Below are the code and all the weights of a small trained network. Each question names an input and a target symbol and asks about switching units off, where a switched-off unit gives its printed mean instead of its output.

import numpy as np


def w(rows, s, z=0):
    codes = np.array(rows[::2]) - 128.0
    scale = np.full(codes.shape[1], s)
    scale[-1] = z or s
    return codes * scale


def f(y):
    return y / 2 * (1 + np.tanh(0.7978845608 * (y + 0.044715 * y**3)))


def softmax(a):
    e = np.exp(a - a.max(-1, keepdims=True))
    return e / e.sum(-1, keepdims=True)


def log_softmax(a):
    a = a - a.max(-1, keepdims=True)
    return a - np.log(np.exp(a).sum(-1, keepdims=True))


def net(x, mask):
    ids = ['αβγδεζηλμξπτφψω'.index(c) for c in x.split()]
    T = len(ids)
    res = E[ids] + P[:T]
    u = 0
    for l in range(2):
        q, k, v = (res @ M[l].T for M in (Q, K, V))
        z = softmax(np.where(np.tri(T) > 0, q @ k.T / 2**0.5, -1e9)) @ v
        res = res + np.where(mask[u], z, O[l][:, -1]) @ O[l][:, :-1]
        u += 1
        y = f(res @ A[l][:, :-1].T + A[l][:, -1])
        res = res + np.where(mask[u : u + 12], y, B[l][:, -1]) @ B[l][:, :-1]
        u += 12
    return log_softmax(res[-1] @ U[:, :-1].T + U[:, -1])


Q, K, V, O, A, B = {}, {}, {}, {}, {}, {}
E = w([
[51,161,235,215,114],'α',
[71,107,103,49,141],'β',
[122,232,164,154,44],'γ',
[121,168,105,116,179],'δ',
[148,186,41,168,130],'ε',
[30,21,117,103,75],'ζ',
[36,196,46,150,167],'η',
[175,143,216,112,193],'λ',
[108,130,239,23,110],'μ',
[159,211,91,39,36],'ξ',
[173,99,161,221,99],'π',
[92,15,101,118,144],'τ',
[250,88,101,118,129],'φ',
[148,62,240,204,201],'ψ',
[99,110,79,182,237],'ω',
],0.013)
P = w([
[142,69,33,38,161],'0',
[175,85,39,28,150],'1',
[168,57,15,58,100],'2',
[206,65,41,38,65],'3',
[234,75,22,47,38],'4',
[242,48,14,55,35],'5',
[249,48,36,58,18],'6',
[222,79,41,91,48],'7',
],0.0014)
Q[0] = w([
[105,204,126,159,253],'L0H0',
[153,119,172,166,49],'L0H0',
],0.026)
K[0] = w([
[110,132,72,218,255],'L0H0',
[181,132,188,163,57],'L0H0',
],0.024)
V[0] = w([
[153,166,126,15,103],'L0H0',
[147,254,142,204,105],'L0H0',
],0.0077)
O[0] = w([
[174,82,63,94,113,4],'L0H0',
[137,92,108,159,1,133],'L0H0',
],0.0081,0.0034)
A[0] = w([
[206,103,212,55,137,57],'L0N0',
[208,220,171,81,156,252],'L0N1',
[148,125,123,130,148,98],'L0N2',
[154,239,70,147,114,124],'L0N3',
[149,136,150,110,125,34],'L0N4',
[41,155,172,63,114,19],'L0N5',
[106,59,76,163,86,66],'L0N6',
[178,182,34,244,173,134],'L0N7',
[136,120,54,37,135,85],'L0N8',
[86,122,80,38,146,149],'L0N9',
[94,175,70,143,117,76],'L0N10',
[192,120,110,33,103,88],'L0N11',
],0.011,0.0031)
B[0] = w([
[37,127,23,173,94,176],'L0N0',
[130,61,104,163,14,189],'L0N1',
[119,122,106,136,145,127],'L0N2',
[180,179,181,46,109,151],'L0N3',
[114,121,76,138,117,106],'L0N4',
[121,167,87,59,47,131],'L0N5',
[228,164,201,87,73,163],'L0N6',
[169,117,82,5,177,252],'L0N7',
[67,119,138,171,66,175],'L0N8',
[83,68,179,72,99,172],'L0N9',
[120,230,125,111,159,122],'L0N10',
[102,226,55,150,129,176],'L0N11',
],0.013,0.0044)
Q[1] = w([
[71,255,20,140,147],'L1H0',
[191,45,124,50,175],'L1H0',
],0.017)
K[1] = w([
[140,184,94,91,5],'L1H0',
[146,48,107,108,240],'L1H0',
],0.021)
V[1] = w([
[148,141,114,135,136],'L1H0',
[137,186,7,98,255],'L1H0',
],0.0051)
O[1] = w([
[136,106,128,127,104,113],'L1H0',
[159,1,130,84,82,249],'L1H0',
],0.0068,0.0019)
A[1] = w([
[179,114,140,187,93,235],'L1N0',
[182,68,175,238,184,14],'L1N1',
[72,195,94,130,160,48],'L1N2',
[97,73,208,95,232,88],'L1N3',
[226,117,103,148,246,175],'L1N4',
[71,121,210,141,141,168],'L1N5',
[79,170,85,56,155,173],'L1N6',
[178,175,88,153,140,67],'L1N7',
[150,42,172,180,142,253],'L1N8',
[207,75,66,137,110,27],'L1N9',
[142,160,160,90,133,66],'L1N10',
[139,145,204,168,179,210],'L1N11',
],0.011,0.0044)
B[1] = w([
[171,195,122,130,166,211],'L1N0',
[30,78,168,49,93,200],'L1N1',
[187,81,139,145,107,159],'L1N2',
[88,254,104,71,133,200],'L1N3',
[152,40,123,170,51,217],'L1N4',
[119,131,209,217,101,186],'L1N5',
[147,107,184,132,184,184],'L1N6',
[112,113,156,86,83,138],'L1N7',
[157,120,27,110,164,251],'L1N8',
[26,189,178,116,107,206],'L1N9',
[109,102,101,133,181,140],'L1N10',
[195,76,93,119,218,197],'L1N11',
],0.015,0.012)
U = w([
[170,150,192,213,136,189],'α',
[93,48,218,159,93,47],'β',
[218,232,160,118,134,132],'γ',
[154,132,183,129,130,182],'δ',
[139,42,233,69,100,2],'ε',
[102,159,232,126,128,74],'ζ',
[168,140,201,97,187,35],'η',
[152,181,49,225,112,161],'λ',
[104,12,125,179,25,116],'μ',
[184,135,187,136,23,194],'ξ',
[254,49,77,150,127,176],'π',
[136,209,140,157,177,107],'τ',
[71,139,130,178,75,114],'φ',
[45,56,126,181,215,117],'ψ',
[108,136,100,61,88,160],'ω',
],0.0055,0.0049)

Each question gives the input, a string of symbols that net reads in full, and the target symbol t.
The units are the heads (2 rows each of Q, K, V and O) and the neurons (one row each of A and B). Each row of codes is followed by its name. A weight is (code - 128) times the scale printed after its matrix; where a second scale follows, it is the last column's (O, A, B and U).
mask holds one flag per unit, layer by layer, with each layer's heads first. A switched-off unit (its flag False) gives its mean, the last column of its rows in O or B, instead of its output. The means were averaged over made-up inputs and are rounded, as every weight is.
A unit's drop is (log p(t) with every unit on - log p(t) with that unit switched off) / (log p(t) with every unit on - log p(t) with every unit switched off).
The circuit of an input: a set's keep is (log p(t) with only the set's units on - log p(t) with every unit switched off) / (log p(t) with every unit on - log p(t) with every unit switched off). Starting from the 12 units with the biggest drops (on a tie, the unit counted first), units are removed one at a time, each time the one whose removal leaves the highest keep (on an exact tie, the one counted first), for as long as the keep stays at least 0.8.
units of the circuit, in order: the units of the circuit, biggest drop first
top k neurons: the k neurons with the biggest drops, biggest first
k most important neurons of layer l: the k neurons of layer l with the biggest drops, biggest first
input π γ ψ δ π φ, target γ: units of the circuit, in order -> L0H0, L1N0, L0N6
input π ψ β ψ ψ β, target β: 3 most important neurons of layer 0 -> L0N9, L0N8, L0N7
input π γ ζ ζ, target γ: units of the circuit, in order -> L0N6, L0H0, L1N0, L1N4
input β π ω π μ π, target μ: top 3 neurons -> L1N9, L1N4, L1N3
input π π ζ ψ, target ψ: top 3 neurons -> L1N1, L0N7, L1N11
input λ π π ψ μ ε π, target μ: most important neuron of layer 1 -> L1N4
input ψ ξ τ, target ξ: units of the circuit, in order -> L0H0, L0N6, L1N11
input π ω π ζ τ, target ω: top 3 neurons -> L1N3, L0N7, L1N8
input ζ ξ ζ α π, target ξ: 2 most important neurons of layer 1 -> L1N4, L1N8
input π ω π π ω, target ω: top 2 neurons -> L1N3, L0N7
input π ψ ψ ω δ ψ, target ψ: top 3 neurons -> L0N7, L1N1, L1N11
input ψ φ δ π ψ ψ π φ, target φ: 3 most important neurons of layer 0 -> L0N0, L0N11, L0N1
input ψ β ω, target ω: top 2 neurons -> L0N7, L1N3
input π τ ψ λ π τ, target τ: top 3 neurons -> L1N3, L0N9, L1N4
input π ψ ζ, target ζ: 3 most important neurons of layer 0 -> L0N9, L0N5, L0N1
input ψ π π ξ ψ π λ, target λ: top 2 neurons -> L0N1, L0N0
input ω ψ γ τ π, target γ: top 2 neurons -> L1N0, L0N6
input π η ω π τ τ π, target ω: 2 most important neurons of layer 1 -> L1N8, L1N9
input ω φ η τ, target ω: top 2 neurons -> L1N3, L1N8
input ψ ψ π α η ψ ψ α, target α: 3 most important neurons of layer 1 -> L1N5, L1N1, L1N8
input γ π δ π λ, target λ: top neuron -> L0N1
input α α ψ ψ π, target π: 2 most important neurons of layer 1 -> L1N9, L1N3
input μ π π π φ, target μ: 3 most important neurons of layer 1 -> L1N2, L1N3, L1N0
input ω φ δ, target ω: 2 most important neurons of layer 0 -> L0N7, L0N11
input ψ ψ π φ, target φ: 2 most important neurons of layer 1 -> L1N9, L1N8
input π ψ π φ π γ, target γ: 2 most important neurons of layer 1 -> L1N4, L1N1
input π π π ζ, target ζ: top 2 neurons -> L0N9, L1N3
input π ξ γ ε ζ α π, target γ: 2 most important neurons of layer 1 -> L1N0, L1N1
